Questions about the array below. Indices start at 0.
1) What is the entry directly above the centre entry?
2) What is the entry at row 0, column 1?
3) What is the bottom entry of the column that holds the smallest entry?
4) What is the entry just right of the centre entry?
5) What is the entry at row 0, column 0?
6) What is the entry directly below the centre entry?
7) What is the entry just left of the smallest entry?
8) What is the entry just left of the centre entry?
array([[5, 6, 5, 7, 3, 5, 9, 4, 4],
       [5, 4, 3, 2, 6, 3, 5, 3, 3],
       [3, 3, 2, 4, 6, 3, 6, 4, 3],
       [4, 6, 7, 7, 5, 7, 6, 5, 4],
       [5, 5, 2, 5, 2, 4, 4, 3, 5],
       [4, 4, 2, 6, 2, 3, 5, 3, 4],
       [3, 3, 1, 7, 2, 6, 6, 4, 6],
       [6, 5, 6, 8, 5, 7, 6, 3, 4],
       [3, 4, 2, 4, 3, 4, 4, 5, 4],
       [4, 4, 5, 2, 8, 4, 5, 3, 3],
       [4, 4, 2, 5, 3, 6, 7, 5, 4]])
1) 2
2) 6
3) 2
4) 3
5) 5
6) 2
7) 3
8) 6

Read these off the row that follows.
1) Read off the entry just left of -204.18.
2) Read off the entry just right of the largest entry.
[-136.87, -34.71, -78.22, -174.57, -123.05, -206.64, -57.46, 124.92, -108.65, 50.55, -90.83, -69.11, -204.18, -143.37]
1) -69.11
2) -108.65

Questions about the table below. Counting starts at 0.
1) Which number is the entry in row 0 and column 1?
2) Which number is the entry just left of 137?
3) Which number is the entry directly above the smallest entry?
4) Which number is the entry in the top-left corner?
5) Which number is the entry directly below 246?
6) Which number is the bottom-left entry?
7) Which number is the bottom entry of the column that holds the smallest entry?
8) Which number is the entry just right of the largest entry?
[[147  84 201 141 103 236 182 173]
 [107 254  78 156 246   5  86  39]
 [215 162 137 194 187  90  75 103]]
1) 84
2) 162
3) 236
4) 147
5) 187
6) 215
7) 90
8) 78

Questions about the row below.
1) What is the entry just right of 5609?
2) What is the entry just right of 2035?
[2035, 5609, 9241, 2912]
1) 9241
2) 5609

|  0.23 |  1.90 |  0.26 | -2.73 | -0.28 | -0.56 |
| -2.46 | -1.54 |  0.16 |  2.06 | -0.46 |  4.47 |
| -2.12 |  1.00 |  0.97 | -2.07 | -0.47 |  3.81 |
| -0.53 | -1.88 | -2.50 |  0.25 | -0.84 |  0.19 |
| -0.66 | -1.61 | -0.35 |  2.70 | -0.03 | -1.23 |
| -1.41 |  1.49 |  0.32 | -1.57 |  1.14 | -0.07 |
| -1.58 |  0.17 |  1.07 |  2.31 | -0.04 |  3.53 |
| -0.68 |  1.65 | -1.23 | -3.37 | -0.27 | -0.93 |
| -0.28 | -0.59 |  1.48 |  3.35 |  1.56 | -2.35 |
| -0.39 |  1.62 |  1.57 | -2.04 |  1.10 | -1.20 |
| -0.25 |  0.21 | -1.71 | -1.89 |  1.67 | -1.74 |
Read off the third entry on the main diagonal.
0.97
The last entry in the row that holds the smallest entry -> -0.93
Read off the entry in the bottom-left corner.
-0.25
Read off the entry directly below the smallest entry.
3.35
Read off the entry just right of -0.35.
2.70
Read off the entry in the top-left corner.
0.23
Read off the fourth-last entry, reading row by row.
-1.71
Read off the entry directly above -0.27.
-0.04
The entry directly above 2.06 -> -2.73
The entry just right of 1.14 is -0.07
Read off the entry directly above the smallest entry.
2.31
Read off the entry just right of -2.12.
1.00
Read off the 2nd entry on the diagonal from the top-right corner.
-0.46
The largest entry in the first row is 1.90
The entry directly above the largest entry: -0.56
Read off the last entry, reading row by row.
-1.74
Read off the entry directly above -0.04.
1.14
Read off the first entry of the largest entry's row.
-2.46
Read off the third smallest entry.
-2.50
The entry just right of 1.56 -> -2.35
The entry directly above 0.21 is 1.62
The entry directly above 3.35 -> -3.37
Read off the 2nd largest entry.
3.81
The third entry on the diagonal from the top-right corner: -2.07
The entry directly above 1.48 is -1.23
The entry just right of the smallest entry -> -0.27
The 2nd entry on the main diagonal -> -1.54
Read off the fifth entry in reading order.
-0.28
Read off the largest entry in the last row.
1.67

data =
2.07,0.36,0.73,1.74,-1.42,-0.87,0.06,0.69,0.68,-0.66,-0.29
0.85,1.70,-0.26,-1.11,-0.40,-1.04,-0.40,-0.49,1.30,-0.78,-0.20
-0.46,1.88,-0.10,0.10,3.14,1.30,-2.38,-0.41,-2.45,-0.96,0.40
0.59,-2.47,-0.37,-0.95,0.61,3.40,0.62,0.23,2.04,1.35,-0.66
3.14,3.13,1.23,-2.03,-1.08,1.84,-0.59,0.10,-0.42,1.80,1.04
-0.81,-1.48,-0.52,-0.29,-0.23,1.64,0.00,1.42,0.88,1.46,-1.99
0.05,-1.32,0.77,0.63,-0.79,2.57,1.81,2.33,0.96,0.86,-1.10
0.73,-0.94,-1.53,1.61,0.86,0.32,0.72,0.12,3.16,0.25,1.30
0.26,-0.23,-1.10,0.30,2.19,2.21,0.08,2.38,1.08,-0.93,0.82
0.32,0.98,-0.44,2.19,0.66,1.51,-1.13,0.58,3.53,0.18,-1.11
0.02,0.48,0.92,-2.68,1.44,-0.80,-0.59,-0.56,1.42,0.57,-0.88
2.06,0.96,0.35,0.36,-0.81,4.49,-2.11,1.07,1.39,2.23,0.56
-0.40,0.17,-3.86,-1.46,-0.98,1.30,4.53,1.02,-0.08,0.97,0.16
-0.39,-0.22,-0.01,-0.72,0.52,1.48,0.64,1.27,1.18,2.06,0.40
0.20,1.44,-1.79,-0.16,1.04,0.95,-2.25,0.23,-0.82,-0.67,0.40
0.77,0.92,-2.65,1.26,1.27,-1.82,1.01,0.60,-0.30,-1.81,-0.46
Read off the last entry, reading row by row.
A: -0.46
The last entry in the row that holds the largest entry is 0.16
Read off the entry directly above 0.17.
A: 0.96
Read off the entry directly above 0.59.
A: -0.46
Read off the entry directly above the smallest entry.
A: 0.35
The first entry in the row that holds the smallest entry: -0.40
Read off the fifth entry, reading row by row.
A: -1.42
The largest entry is 4.53
Read off the largest entry in the first row.
A: 2.07
Read off the 3rd largest entry.
A: 3.53
Read off the second smallest entry.
A: -2.68
The top entry of the column that holds the smallest entry is 0.73
Read off the top-right entry.
A: -0.29
Read off the largest entry in the first column.
A: 3.14
Read off the entry just right of 1.02.
A: -0.08
The bottom entry of the column that holds the largest entry is 1.01
The fourth entry in reading order: 1.74
The smallest entry: -3.86
The smallest entry in the last row is -2.65
Read off the smallest entry in the first column.
A: -0.81
The entry in the bottom-left corner -> 0.77
The entry directly below the largest entry is 0.64
Read off the 2nd entry on the main diagonal.
A: 1.70
Read off the second entry on the diagonal from the top-right corner.
A: -0.78
The entry directly above the largest entry -> -2.11
Read off the entry just left of the smallest entry.
A: 0.17
Read off the entry directly below the smallest entry.
A: -0.01
The entry just left of 0.12: 0.72
Read off the entry just right of 2.07.
A: 0.36
